Below is a small trained network, with its code and all its weights. Each question gives an input and a class and asks what happens when units are switched off, that is, made to give their printed mean instead of their output.

import numpy as np


def w(rows, s, z=0):
    codes = np.array(rows[::2]) - 128.0
    scale = np.full(codes.shape[1], s)
    scale[-1] = z or s
    return codes * scale


def f(y):
    return np.maximum(y, 0)


def log_softmax(a):
    a = a - a.max(-1, keepdims=True)
    return a - np.log(np.exp(a).sum(-1, keepdims=True))


def net(x, mask):
    res = np.array(x, float).reshape(1, 6) / 4 @ E
    y = f(res @ A[0][:, :-1].T + A[0][:, -1])
    res = res + np.where(mask, y, B[0][:, -1]) @ B[0][:, :-1]
    return log_softmax(res[-1] @ U[:, :-1].T + U[:, -1])


A, B = {}, {}
E = w([
[55,115,58],'x0',
[127,126,127],'x1',
[153,2,76],'x2',
[129,127,127],'x3',
[128,127,129],'x4',
[65,57,200],'x5',
],0.0094)
A[0] = w([
[117,112,130,88],'n1',
[107,73,45,42],'n2',
[113,90,72,82],'n3',
[5,186,99,191],'n4',
[50,163,158,173],'n5',
[60,132,105,167],'n6',
[142,97,201,108],'n7',
[127,109,107,112],'n8',
[178,154,200,155],'n9',
[41,101,172,47],'n10',
[67,87,203,168],'n11',
[126,95,214,119],'n12',
[105,94,145,72],'n13',
[204,149,157,161],'n14',
[173,63,137,145],'n15',
[171,104,114,215],'n16',
[164,127,138,107],'n17',
[137,95,202,98],'n18',
[228,98,128,179],'n19',
[89,119,132,94],'n20',
[95,167,98,35],'n21',
[143,103,186,105],'n22',
[166,87,112,207],'n23',
[102,79,157,100],'n24',
[152,89,162,153],'n25',
[122,97,203,104],'n26',
[40,72,229,145],'n27',
[96,106,168,153],'n28',
[98,158,115,107],'n29',
[114,178,69,246],'n30',
[123,99,204,120],'n31',
[90,196,167,254],'n32',
[124,98,139,116],'n33',
[138,34,73,121],'n34',
[224,139,145,159],'n35',
[7,83,222,37],'n36',
],0.014,0.0036)
B[0] = w([
[121,118,114,142],'n1',
[98,15,136,215],'n2',
[104,51,140,190],'n3',
[145,240,129,224],'n4',
[176,155,129,194],'n5',
[88,170,118,184],'n6',
[208,109,108,184],'n7',
[125,96,132,156],'n8',
[134,72,209,192],'n9',
[70,166,71,194],'n10',
[182,99,52,225],'n11',
[210,106,92,197],'n12',
[123,106,96,162],'n13',
[65,135,186,188],'n14',
[75,152,91,210],'n15',
[71,124,122,192],'n16',
[106,148,129,149],'n17',
[208,101,105,184],'n18',
[51,147,134,213],'n19',
[105,141,120,152],'n20',
[143,178,91,153],'n21',
[198,120,113,172],'n22',
[64,103,119,204],'n23',
[143,86,91,185],'n24',
[152,146,95,180],'n25',
[189,103,98,188],'n26',
[158,94,2,255],'n27',
[162,115,91,181],'n28',
[133,170,116,153],'n29',
[177,142,196,205],'n30',
[198,105,96,190],'n31',
[202,176,205,214],'n32',
[130,115,100,159],'n33',
[114,16,123,254],'n34',
[56,169,153,197],'n35',
[57,159,11,242],'n36',
],0.03,0.01)
U = w([
[114,145,249,84],'0',
[2,168,98,117],'1',
[109,241,133,227],'2',
[94,82,196,227],'3',
[223,160,84,128],'4',
[166,83,74,148],'5',
[126,232,38,91],'6',
[108,109,52,1],'7',
],0.008,0.0044)

Each question gives the input, the list of numbers given to net, and the class t.
The units are the neurons (one row each of A and B). Each row of codes is followed by its name. A weight is (code - 128) times the scale printed after its matrix; where a second scale follows, it is the last column's (A, B and U).
mask holds one flag per neuron, in row order. A switched-off neuron (its flag False) gives its mean, the last column of its row in B, instead of its output. The means were averaged over made-up inputs and are rounded, as every weight is.
A unit's drop is (log p(t) with every unit on - log p(t) with that unit switched off) / (log p(t) with every unit on - log p(t) with every unit switched off).
The circuit of an input: a set's keep is (log p(t) with only the set's units on - log p(t) with every unit switched off) / (log p(t) with every unit on - log p(t) with every unit switched off). Starting from the 12 units with the biggest drops (on a tie, the unit counted first), units are removed one at a time, each time the one whose removal leaves the highest keep (on an exact tie, the one counted first), for as long as the keep stays at least 0.8.
units of the circuit, in order: the units of the circuit, biggest drop first
top k neurons: the k neurons with the biggest drops, biggest first
drop when u is switched off: that unit's drop, to one decimal
input [-2,-1,0,1,7,1], class 4: units of the circuit, in order => n34; n36
input [1,5,-2,8,-2,1], class 6: units of the circuit, in order => n34
input [-8,-8,0,5,-1,2], class 4: top 2 neurons => n34; n2
input [1,-4,-6,-6,-7,8], class 6: top 2 neurons => n36; n10
input [1,3,-3,3,8,3], class 6: top 2 neurons => n36; n34
input [0,2,2,-5,-3,-5], class 1: top 2 neurons => n32; n9
input [0,-6,-2,-5,6,-5], class 0: top 2 neurons => n36; n27
input [2,7,-3,-8,3,8], class 6: top 2 neurons => n36; n10
input [2,3,7,8,3,0], class 3: top 2 neurons => n27; n36
input [-3,2,-5,-1,7,0], class 0: drop when n27 is switched off => 0.1
input [-1,7,3,5,2,-3], class 1: drop when n11 is switched off => 0.0
input [3,-4,-2,-7,-7,8], class 6: drop when n36 is switched off => 0.6
input [-2,6,-5,8,5,0], class 0: drop when n27 is switched off => 0.1
input [0,-6,-8,2,2,4], class 4: units of the circuit, in order => n32
